cols: N X F G M U R Y B
[  3  18   7  18  18 -23   9   5  21] = q700
[ -2 -16  -9 -14 -14  14  -7  -1  -4] = q958
[  5   5 -18   2  11   3 -11   0 -40] = q544
[  1   2  -9  -1  -2 -12 -23  -3 -56] = q758
[ -4 -13  -9 -11 -11  22 -15   0 -11] = q929
[  2  17  -6  13  12 -16  -9   0 -15] = q270
[  9  23  -3  18  15 -15 -21   3 -32] = q765
[  9  20  -6  16  16  -9 -16  21 -28] = q928
[  3 -11   1 -10  -1  33   9  -2  -9] = q475
[ -4 -13  -9 -11 -11  22 -15   0 -29] = q391
after: [-12]  [-23]
after: [-7]  [-1]
down: [12 15 16 -1]  M
after: [7]  [18]
after: [17]  [-6]
after: [-10]  [-1]

cols: J K S D A H
[ 9 15 12  9  3 12]  q956
[ -1  17  13  21 -25 -15]  q434
[ -1  13 -15  23  21  17]  q585
[  8  25  27  17 -32  -2]  q439
[ -1  17  13  21  23 -15]  q693
[-17  10   3  14   1 -25]  q796
[ 14  32  22  44   1 -12]  q112
down: [-32  23   1]  A
down: [25 17 10 32]  K
find: [ 17  13  21  23 -15]  q693
find: [ 17 -32]  q439

cols: Z E P W T Q C
[  0   9   1 -34  -2   0  -1] -> q964
[ 3 26 -1 11 -1 -1  0] -> q399
[  1   9   0 -29  -2   0  -1] -> q522
[  0   2   1 -29  -2   0  -1] -> q880
[ 4 -1 27 -2 34  2  1] -> q943
[ 7 35 -1  4  4  0  0] -> q944
[-1  0  0  0  0  0  1] -> q131
[  4 -55   2   6  -1   2   1] -> q43
[ 2  4  0 28  1  0 -1] -> q415
[ -1  -8   1  -7 -29  -1   1] -> q526
[  2  -3   1 -25  -1   1  -1] -> q348
find: [  1   9   0 -29  -2   0  -1]  q522
find: [ 7 35 -1  4]  q944
find: [  2   1 -29  -2]  q880
after: [28]  [1]
down: [34  4  0 -1]  T
down: [0 6]  W

cols: sis Guni tas bur zugu dud gofog
[ 11   2  20  -3   3 -14   5] -> q65
[ 11  -3   2  20 -13  57 -21] -> q96
[-39   7   1 -12   4 -32 -14] -> q448
[-42   6   1  -8   5 -26 -11] -> q636
[26 14 -1  8 -4 10 23] -> q692
[-43  -6  -5   2   3 -28  10] -> q550
[-26 -15  -6  -9   4 -30  10] -> q120
after: [-12]  [4]
find: [11 -3  2 20]  q96
down: [-21 -14]  gofog
after: [-28]  [10]
down: [ -3  20 -12  -8   8]  bur
down: [-14  57 -32 -26  10 -28]  dud

cols: Lifon mapa kuv Bibaf seli fito
[27 26 24 40 25 22] : q222
[21 19 49 14 24 18] : q243
[32 22 26 24 21 24] : q546
[27 21 20 24 24 12] : q93
[14 23 41 20 27 22] : q517
[13 33 24 19 49 26] : q832
[19 22 25 22 21 43] : q210
[16 26 27 23 24 27] : q153
[31 23 27 19 27 24] : q950
[17 21 27 23 28 17] : q967
after: [13]  [33]
down: [24 25 27 27]  kuv
find: [17 21 27 23 28 17]  q967
find: [24 19 49]  q832

cols: Meba zol Pefan tirez Gulop fus bik muga gula vir
[ 21 -22 -23 -42 -34 -27   8 -17  35  -8] -> q322
[ 12 -30 -36   5 -11  -6  18 -17 -35   4] -> q378
[-15  16 -31 -43   6 -32  -1 -29  41  28] -> q425
[ 11   1 -33 -45 -35 -29 -10 -30  26   6] -> q398
[  4   7 -22  -3 -11 -11   6 -15 -10  10] -> q435
[ 21 -29  16 -32  41  -1 -31 -43   6  -3] -> q396
[ 21 -22 -23 -42 -34 -27   8 -17  11  -8] -> q767
find: [-15  16 -31 -43]  q425
find: [ 16 -31 -43   6 -32  -1 -29  41]  q425
find: [ 21 -29  16 -32  41]  q396
down: [-8  4]  vir
after: [18]  [-17]
after: [1]  [-33]

cols: roluz dib Nuru fum
[ 13 -24  22  16] : q241
[-11 -27  43  33] : q736
[-10 -35  53 -16] : q42
find: [-27  43]  q736
down: [ 33 -16]  fum

cols: zunab dolig res Kep sut Vigu
[ 41 -17  39  -8   5  42]  q237
[-23 -16 -38 -11  43  -2]  q790
[ 49 -42   4 -34 -27  16]  q358
after: [41]  [-17]
after: [-17]  [39]
find: [  4 -34 -27  16]  q358
after: [-16]  [-38]
down: [ 43 -27]  sut

cols: zevaz tav buve mumuz
[  5 -29   2 -16] : q653
[ 3  7  5 17] : q238
[-32  20  -2 -19] : q566
[-34  -9  13  38] : q452
[-55  22   1  15] : q874
[-28  -2   1 -10] : q737
[-36 -21   7  21] : q233
[-32  11 -10 -16] : q303
[-30   2 -56  38] : q747
[-24  17  23  27] : q446
find: [ 7  5 17]  q238
find: [-29   2 -16]  q653
find: [ -2 -19]  q566
find: [13 38]  q452
after: [-55]  [22]
down: [13  1]  buve
after: [-24]  [17]

cols: lofa tubil Lifum Vuni nik tipe zuzen vitup
[-2 11 -1  6 -1  0  1 -1] : q282
[5 0 1 0 1 1 0 1] : q432
[  3   0   1 -29  -1   0  -1  -1] : q738
find: [  3   0   1 -29  -1   0  -1  -1]  q738
find: [-2 11 -1  6 -1  0  1 -1]  q282
after: [3]  [0]

cols: Gisi mem leru nuba suk Gal
[ 6 14  5 10  4  6] : q617
[ 7 42 13  8 12  6] : q997
[24  6 14 25  4  6] : q370
[10  5 14  6  6  8] : q811
[19  5 11  5 10 10] : q459
[ 7  4  8 11  6  7] : q60
[ 3 28 12 14 13  7] : q467
[15  7  4  5 17  9] : q918
[ 6 17  4  4  6 37] : q527
find: [10  5 14  6]  q811
find: [14 25  4  6]  q370

cols: Zagom Leba rodi Lufip kuzi Pino gan
[  5  52   8 -15  36  25  32] = q331
[ 42  42 -32   4  13  -1  -6] = q730
[ 43  33  -7 -45 -32 -10  50] = q70
[ 13 -32  42   4  42  39 -16] = q302
[-3  2  3 -5 -6 -1 -1] = q293
find: [ 43  33  -7 -45 -32]  q70
down: [-15   4 -45   4]  Lufip
find: [ 13 -32  42   4  42]  q302
find: [-3  2  3]  q293
after: [-7]  [-45]

cols: mus suv puve Fosiz sodeg nen bigot rolu
[ 36  14  25   0   9 -17  16  -8] = q873
[ -6  17 -34   4 -32  26 -15  14] = q410
[-35 -18  28  -1  14   2 -14   0] = q559
[  0  18 -18   4 -33  26 -15  14] = q519
[-35  -4  14   3 -23  24 -19  13] = q660
[-20 -19  26  -5  28 -21   9 -11] = q733
[ -6  17 -14   4  27 -24  17 -13] = q17
[ 31  21 -41   3 -26  13   5   8] = q134
after: [2]  [-14]
down: [-32  14 -33 -23]  sodeg
after: [-33]  [26]
after: [-34]  [4]
down: [-8 14  0 14 13]  rolu

cols: pufin Soko radi govi Mivo gekeb zezad did
[ -3   6  -2   0 -31  -4 -21 -10] = q9
[  1   0  12   1 -16 -43 -16   0] = q656
[ -4  31   4   0   4 -33  48  20] = q164
[ 5 -9  5 57  0  4 20 13] = q797
[  1  42  12  10 -12 -47   7   0] = q473
[ -1  29   7  44  16 -32  17   0] = q688
[  2 -43  -8  11  24  45 -34 -19] = q649
after: [10]  [-12]
after: [-33]  [48]
down: [ 4  5 12  7]  radi
down: [ 6  0 31 -9]  Soko
after: [-12]  [-47]

cols: zim suzom bifud pesif
[-58  -8 -16   2] : q521
[-41   7 -31   1] : q903
[-10 -16  -4  14] : q769
[ 11 -12 -28  23] : q99
[  9  26 -13 -23] : q580
down: [-12  26]  suzom
find: [-4 14]  q769
down: [-28 -13]  bifud
down: [-16 -31  -4 -28]  bifud
after: [-12]  [-28]

cols: zag dumis tipek Kena bon muguf zusuk buguk mafi Pidol
[  4  29 -55 -34 -32 -36 -13 -42   0  17]  q258
[-50  11  25   8   8 -35 -40 -21  39  14]  q835
[  4  29  13 -34 -32 -36 -13 -42 -16  -8]  q792
down: [-35 -36]  muguf
after: [-50]  [11]

cols: Dema dez Nit Nutot Pufal tuku dusif mos pono nub
[ -6   9  37   8   0 -11  -1  -7 -20  14] = q182
[  2   1  25  13 -17 -11 -14 -22  18   8] = q18
[ -1   5  30  12 -16 -12 -13 -21   7  12] = q939
[ 10 -16  13   6  -8  -4  -7 -15  37  -7] = q691
[ -6  12 -41  -9 -10   9  -3   6 -11   2] = q567
[ -5  10  35   8   9  -9   3   1 -25  10] = q754
down: [14  8 12 -7  2]  nub
down: [-1 10]  Dema
down: [-6  2]  Dema

cols: tugi Kiso pedaz nor
[-15 -36 -13 -12] = q408
[ -9 -38   1  -1] = q882
[-42  26  13  18] = q614
find: [-36 -13]  q408
after: [-13]  [-12]
down: [-15  -9]  tugi
down: [-36 -38]  Kiso

cols: Bevop gafi ronus Dur Nek pogiz fam
[  9  -4  14   1  -4 -15 -11]  q802
[-48  11  32  -2 -21  16  -6]  q202
[ 10  -4  14   1   3 -27  21]  q427
find: [ -2 -21]  q202
down: [  9 -48]  Bevop
find: [  9  -4  14   1  -4 -15 -11]  q802
down: [32 14]  ronus
after: [10]  [-4]

cols: depek Kile kif Meve
[-11 -21 -50  23] = q160
[-43 -44 -44 -17] = q140
[ 11  11  12 -18] = q416
[-36 -31 -34  26] = q229
[-20 -23 -12 -21] = q171
after: [-34]  [26]
down: [ 11 -36]  depek
after: [-36]  [-31]
down: [-44  12]  kif
down: [-50 -44  12]  kif
find: [-12 -21]  q171
down: [-11 -43]  depek

